Below is a small trained network, with its code and all its weights. Each question gives an input and a class and asks what happens when units are switched off, that is, made to give their printed mean instead of their output.

import numpy as np


def w(rows, s, z=0):
    codes = np.array(rows[::2]) - 128.0
    scale = np.full(codes.shape[1], s)
    scale[-1] = z or s
    return codes * scale


def norm(h):
    return h / np.sqrt((h * h).mean(-1, keepdims=True) + 1e-5)


def f(y):
    return np.maximum(y, 0)


def log_softmax(a):
    a = a - a.max(-1, keepdims=True)
    return a - np.log(np.exp(a).sum(-1, keepdims=True))


def net(x, mask):
    res = np.array(x, float).reshape(1, 4) / 4 @ E
    u = 0
    for l in range(4):
        y = f(norm(res) @ A[l][:, :-1].T + A[l][:, -1])
        res = res + np.where(mask[u : u + 7], y, B[l][:, -1]) @ B[l][:, :-1]
        u += 7
    return log_softmax(norm(res)[-1] @ U[:, :-1].T + U[:, -1])


A, B = {}, {}
E = w([
[160,79,254,188,11,203,105,76,150,236],'x0',
[190,83,73,145,71,12,27,147,68,206],'x1',
[85,244,151,97,165,254,40,184,75,180],'x2',
[173,79,50,92,173,195,71,53,165,133],'x3',
],0.0056)
A[0] = w([
[124,178,80,124,187,42,148,160,110,36,42],'L0N1',
[154,102,59,157,159,139,157,41,105,142,87],'L0N2',
[188,194,105,116,164,197,123,204,145,203,39],'L0N3',
[69,186,123,180,131,127,153,91,200,84,1],'L0N4',
[140,49,184,166,110,44,183,60,53,38,17],'L0N5',
[3,173,164,162,26,46,228,176,33,91,30],'L0N6',
[104,96,140,182,84,122,112,135,104,120,39],'L0N7',
],0.0067,0.0025)
B[0] = w([
[222,86,79,169,180,212,132,219,102,98,248],'L0N1',
[64,39,137,120,169,106,104,110,103,97,178],'L0N2',
[124,86,86,167,211,68,155,128,213,115,192],'L0N3',
[163,168,177,47,25,96,214,108,196,198,175],'L0N4',
[74,56,62,105,1,111,103,192,176,75,225],'L0N5',
[96,94,165,118,171,82,83,10,87,51,254],'L0N6',
[154,145,149,177,56,176,138,94,124,104,155],'L0N7',
],0.008,0.0057)
A[1] = w([
[185,163,48,117,91,56,136,160,85,183,103],'L1N1',
[42,225,130,124,179,172,63,143,59,185,101],'L1N2',
[126,202,162,125,186,99,90,170,149,183,95],'L1N3',
[93,176,134,174,202,93,112,201,101,147,116],'L1N4',
[121,158,123,105,126,178,90,118,86,117,83],'L1N5',
[169,130,102,126,114,1,65,165,81,182,3],'L1N6',
[154,109,150,172,216,124,127,68,141,167,156],'L1N7',
],0.0072,0.003)
B[1] = w([
[195,207,182,59,81,217,252,91,86,152,206],'L1N1',
[51,127,12,255,24,34,124,81,170,102,253],'L1N2',
[99,44,102,98,100,53,179,161,245,104,205],'L1N3',
[103,61,154,174,59,128,114,156,189,72,252],'L1N4',
[114,104,105,128,174,106,154,162,118,56,158],'L1N5',
[123,206,73,24,144,175,203,71,154,32,242],'L1N6',
[114,99,179,134,113,48,164,129,174,143,252],'L1N7',
],0.0071,0.0029)
A[2] = w([
[73,80,203,56,120,46,82,203,162,136,4],'L2N1',
[144,210,157,70,114,129,250,54,155,20,153],'L2N2',
[173,18,196,126,119,97,150,177,118,92,219],'L2N3',
[138,80,118,106,199,184,103,76,173,130,96],'L2N4',
[253,137,145,177,101,155,150,119,97,92,192],'L2N5',
[192,106,67,180,95,98,48,55,42,82,208],'L2N6',
[101,70,105,141,207,105,92,3,103,127,100],'L2N7',
],0.0067,0.0015)
B[2] = w([
[128,138,144,76,147,129,135,215,118,161,158],'L2N1',
[112,172,102,84,118,171,84,90,101,197,254],'L2N2',
[129,168,130,172,187,70,120,162,187,200,230],'L2N3',
[123,171,135,80,75,45,123,154,43,129,177],'L2N4',
[124,115,142,93,226,152,121,126,162,159,167],'L2N5',
[79,196,164,111,105,185,153,126,129,191,203],'L2N6',
[11,190,172,142,135,108,64,101,110,87,175],'L2N7',
],0.011,0.0078)
A[3] = w([
[110,91,254,189,134,113,116,108,160,224,117],'L3N1',
[75,178,89,112,132,187,148,147,208,111,171],'L3N2',
[166,58,146,86,119,59,39,86,116,137,44],'L3N3',
[186,101,222,181,105,133,43,121,155,151,73],'L3N4',
[71,99,100,40,200,70,51,127,43,27,253],'L3N5',
[134,4,78,114,65,93,135,103,123,80,69],'L3N6',
[221,193,219,172,198,159,55,113,170,126,30],'L3N7',
],0.0074,0.002)
B[3] = w([
[176,129,98,99,176,143,131,203,85,52,237],'L3N1',
[191,45,113,121,59,106,119,97,110,207,243],'L3N2',
[108,114,124,119,104,138,96,92,2,122,148],'L3N3',
[150,134,98,232,202,190,183,81,95,68,165],'L3N4',
[138,145,234,190,102,159,137,111,100,96,254],'L3N5',
[91,32,91,149,124,83,45,111,224,94,155],'L3N6',
[83,184,52,136,144,79,122,204,148,98,144],'L3N7',
],0.0085,0.0077)
U = w([
[53,46,22,201,36,58,101,105,223,116,29],'0',
[47,189,224,150,97,110,97,56,47,68,112],'1',
[161,190,73,2,60,235,205,49,140,224,129],'2',
[224,113,89,190,186,228,177,187,87,55,227],'3',
[107,170,162,81,151,100,74,157,188,176,254],'4',
],0.0099,0.00072)

Each question gives the input, the list of numbers given to net, and the class t.
The units are the neurons (one row each of A and B). Each row of codes is followed by its name. A weight is (code - 128) times the scale printed after its matrix; where a second scale follows, it is the last column's (A, B and U).
mask holds one flag per neuron, layer by layer. A switched-off neuron (its flag False) gives its mean, the last column of its row in B, instead of its output. The means were averaged over made-up inputs and are rounded, as every weight is.
A unit's drop is (log p(t) with every unit on - log p(t) with that unit switched off) / (log p(t) with every unit on - log p(t) with every unit switched off).
The circuit of an input: a set's keep is (log p(t) with only the set's units on - log p(t) with every unit switched off) / (log p(t) with every unit on - log p(t) with every unit switched off). Starting from the 12 units with the biggest drops (on a tie, the unit counted first), units are removed one at a time, each time the one whose removal leaves the highest keep (on an exact tie, the one counted first), for as long as the keep stays at least 0.8.
circuit, biggest first: the units of the circuit, biggest drop first
k most important neurons: the k neurons with the biggest drops, biggest first
top k neurons in layer l: the k neurons of layer l with the biggest drops, biggest first
input [7,5,6,4], class 3: circuit, biggest first -> (L2N2, L3N4)
input [8,7,-4,7], class 3: top 2 neurons in layer 3 -> (L3N1, L3N4)
input [-6,4,1,-1], class 3: circuit, biggest first -> (L0N1)
input [-1,7,-5,5], class 2: top 2 neurons in layer 1 -> (L1N1, L1N6)
input [-6,6,-1,-7], class 1: 2 most important neurons -> (L0N6, L3N5)
input [-5,8,-1,7], class 2: 3 most important neurons -> (L1N1, L0N6, L1N6)
input [-7,4,7,-4], class 0: 4 most important neurons -> (L1N4, L1N2, L1N3, L3N1)
input [6,-4,2,-3], class 3: 2 most important neurons -> (L1N6, L3N1)
input [7,5,-4,6], class 3: circuit, biggest first -> (L3N1, L3N4)
input [4,7,1,7], class 1: circuit, biggest first -> (L2N7, L0N5)
input [-5,-7,5,2], class 2: 2 most important neurons -> (L0N4, L0N6)
input [-8,-2,8,0], class 0: 2 most important neurons -> (L1N2, L1N4)
input [-5,-8,4,-7], class 2: 2 most important neurons -> (L0N4, L2N2)
input [-8,5,-2,0], class 3: circuit, biggest first -> (L0N1)
input [8,-4,-6,-7], class 3: 3 most important neurons -> (L3N1, L1N2, L3N4)
input [2,2,-3,2], class 4: circuit, biggest first -> (L1N2, L2N3)
input [-4,6,5,7], class 1: 4 most important neurons -> (L0N3, L3N5, L0N4, L0N2)
input [6,4,6,-1], class 0: 2 most important neurons -> (L1N2, L0N1)
input [-6,6,8,-2], class 0: 3 most important neurons -> (L1N2, L1N4, L1N3)
input [-2,3,-6,-8], class 1: circuit, biggest first -> (L0N6)
input [7,-7,8,4], class 0: 2 most important neurons -> (L1N2, L0N6)
input [-8,-8,5,2], class 2: top 3 neurons in layer 0 -> (L0N4, L0N6, L0N2)
input [-7,6,-6,1], class 3: top 2 neurons in layer 1 -> (L1N1, L1N2)
input [-8,5,4,8], class 1: top 2 neurons in layer 3 -> (L3N5, L3N1)
